Here is a tiny trained network, its code and every weight. The questions are about switching its units off for an input and a class, where a switched-off unit gives its printed mean instead of its output.

import numpy as np


def w(rows, s, z=0):
    codes = np.array(rows[::2]) - 128.0
    scale = np.full(codes.shape[1], s)
    scale[-1] = z or s
    return codes * scale


def f(y):
    return y / 2 * (1 + np.tanh(0.7978845608 * (y + 0.044715 * y**3)))


def log_softmax(a):
    a = a - a.max(-1, keepdims=True)
    return a - np.log(np.exp(a).sum(-1, keepdims=True))


def net(x, mask):
    res = np.array(x, float).reshape(1, 6) / 4 @ E
    y = f(res @ A[0][:, :-1].T + A[0][:, -1])
    res = res + np.where(mask, y, B[0][:, -1]) @ B[0][:, :-1]
    return log_softmax(res[-1] @ U[:, :-1].T + U[:, -1])


A, B = {}, {}
E = w([
[92,251,111,221,74],'x0',
[113,124,135,135,152],'x1',
[126,126,131,132,135],'x2',
[131,128,126,127,123],'x3',
[124,208,239,59,124],'x4',
[136,132,121,121,115],'x5',
],0.015)
A[0] = w([
[56,115,91,98,93,12],'N0',
[120,86,5,159,142,6],'N1',
[210,146,209,106,108,19],'N2',
[113,178,124,201,95,61],'N3',
[124,218,119,199,122,132],'N4',
[102,203,102,164,116,98],'N5',
[134,153,201,116,144,13],'N6',
[119,192,250,34,127,4],'N7',
[195,7,154,2,168,124],'N8',
[160,105,133,60,199,151],'N9',
[151,62,65,200,123,44],'N10',
],0.012,0.0027)
B[0] = w([
[132,138,117,112,126,128],'N0',
[167,74,180,91,186,191],'N1',
[148,116,134,110,138,163],'N2',
[117,180,109,143,127,183],'N3',
[94,170,87,191,109,199],'N4',
[118,149,133,173,122,182],'N5',
[162,91,151,94,141,157],'N6',
[190,43,172,79,169,209],'N7',
[61,202,107,249,109,253],'N8',
[77,141,123,114,112,184],'N9',
[195,69,207,63,164,186],'N10',
],0.014,0.025)
U = w([
[51,175,103,247,109,253],'0',
[181,70,163,55,189,3],'1',
],0.014,0.002)

Each question gives the input, the list of numbers given to net, and the class t.
The units are the neurons (one row each of A and B). Each row of codes is followed by its name. A weight is (code - 128) times the scale printed after its matrix; where a second scale follows, it is the last column's (A, B and U).
mask holds one flag per neuron, in row order. A switched-off neuron (its flag False) gives its mean, the last column of its row in B, instead of its output. The means were averaged over made-up inputs and are rounded, as every weight is.
A unit's drop is (log p(t) with every unit on - log p(t) with that unit switched off) / (log p(t) with every unit on - log p(t) with every unit switched off).
top k neurons: the k neurons with the biggest drops, biggest first
drop of u: that unit's drop, to one decimal
input [-5,8,0,1,-7,3], class 1: top 2 neurons	N10, N1
input [-6,3,0,-8,6,8], class 0: top neuron	N8
input [5,7,5,6,7,-1], class 1: top 2 neurons	N7, N8
input [-6,1,7,-2,6,2], class 0: top 4 neurons	N8, N10, N1, N9
input [-8,6,-7,-4,8,-4], class 0: top 3 neurons	N8, N10, N1
input [-6,-2,6,-1,-5,-4], class 0: top 2 neurons	N8, N7
input [4,7,-6,-4,-5,-8], class 1: top 3 neurons	N8, N10, N1
input [7,-4,5,3,8,0], class 1: top 2 neurons	N7, N8
input [2,-5,-4,-4,-3,-8], class 1: drop of N8	1.4
input [-7,-6,5,0,6,-5], class 0: drop of N8	4.8
input [4,0,2,-3,8,4], class 1: drop of N7	0.3
